Below are the code and all the weights of a small trained network. Each question names an input and a class and asks about switching units off, where a switched-off unit gives its printed mean instead of its output.

import numpy as np


def w(rows, s, z=0):
    codes = np.array(rows[::2]) - 128.0
    scale = np.full(codes.shape[1], s)
    scale[-1] = z or s
    return codes * scale


def f(y):
    return y / 2 * (1 + np.tanh(0.7978845608 * (y + 0.044715 * y**3)))


def log_softmax(a):
    a = a - a.max(-1, keepdims=True)
    return a - np.log(np.exp(a).sum(-1, keepdims=True))


def net(x, mask):
    res = np.array(x, float).reshape(1, 2) / 4 @ E
    y = f(res @ A[0][:, :-1].T + A[0][:, -1])
    res = res + np.where(mask, y, B[0][:, -1]) @ B[0][:, :-1]
    return log_softmax(res[-1] @ U[:, :-1].T + U[:, -1])


A, B = {}, {}
E = w([
[175,157,101,4,71],'x0',
[112,97,192,68,174],'x1',
],0.012)
A[0] = w([
[108,116,149,163,151,249],'N1',
[132,148,59,247,101,115],'N2',
[109,120,131,207,151,103],'N3',
[98,101,186,194,199,119],'N4',
[86,92,217,112,210,120],'N5',
[126,105,187,115,201,98],'N6',
],0.016,0.013)
B[0] = w([
[183,252,92,163,208,252],'N1',
[106,141,174,156,47,249],'N2',
[115,32,99,72,125,215],'N3',
[124,101,136,64,138,244],'N4',
[96,125,163,159,54,217],'N5',
[131,105,124,156,46,174],'N6',
],0.041,0.014)
U = w([
[151,152,132,3,105,172],'0',
[101,134,154,224,86,105],'1',
[177,180,113,179,186,255],'2',
[132,79,111,134,153,82],'3',
[109,90,114,149,153,75],'4',
[127,96,122,145,166,77],'5',
],0.015,0.0071)

Each question gives the input, the list of numbers given to net, and the class t.
The units are the neurons (one row each of A and B). Each row of codes is followed by its name. A weight is (code - 128) times the scale printed after its matrix; where a second scale follows, it is the last column's (A, B and U).
mask holds one flag per neuron, in row order. A switched-off neuron (its flag False) gives its mean, the last column of its row in B, instead of its output. The means were averaged over made-up inputs and are rounded, as every weight is.
A unit's drop is (log p(t) with every unit on - log p(t) with that unit switched off) / (log p(t) with every unit on - log p(t) with every unit switched off).
The circuit of an input: a set's keep is (log p(t) with only the set's units on - log p(t) with every unit switched off) / (log p(t) with every unit on - log p(t) with every unit switched off). Starting from all 6 units, units are removed one at a time, each time the one whose removal leaves the highest keep (on an exact tie, the one counted first), for as long as the keep stays at least 0.8.
units of the circuit, in order: the units of the circuit, biggest drop first
unit that matters most: the unit with the biggest drop
top k neurons: the k neurons with the biggest drops, biggest first
drop of u: that unit's drop, to one decimal
input [-1,5], class 1: unit that matters most -> N5
input [-7,-7], class 0: top 3 neurons -> [N3 N4 N5]
input [6,-7], class 1: top 3 neurons -> [N1 N4 N3]
input [-2,3], class 2: top 2 neurons -> [N2 N1]
input [3,-5], class 1: top 3 neurons -> [N1 N4 N3]
input [2,-2], class 2: top 4 neurons -> [N4 N2 N3 N5]
input [-5,-4], class 0: top 3 neurons -> [N3 N4 N5]
input [-5,5], class 0: top 2 neurons -> [N4 N2]
input [2,2], class 2: top 3 neurons -> [N4 N2 N3]
input [-6,-6], class 0: top 4 neurons -> [N3 N4 N5 N6]
input [-8,-7], class 0: top 2 neurons -> [N3 N4]
input [-4,2], class 0: top 3 neurons -> [N4 N3 N2]
input [-1,-3], class 2: top 2 neurons -> [N5 N6]
input [-3,1], class 2: units of the circuit, in order -> [N1]
input [2,3], class 2: top 2 neurons -> [N2 N4]
input [4,5], class 1: top 3 neurons -> [N4 N1 N3]
input [5,-7], class 1: top 2 neurons -> [N1 N4]
input [-7,4], class 0: drop of N3 -> 0.1
input [-2,-1], class 2: drop of N5 -> 0.0
input [-4,-1], class 0: drop of N3 -> 0.8
input [-7,-3], class 0: drop of N4 -> 0.6
input [5,-6], class 1: units of the circuit, in order -> [N4]
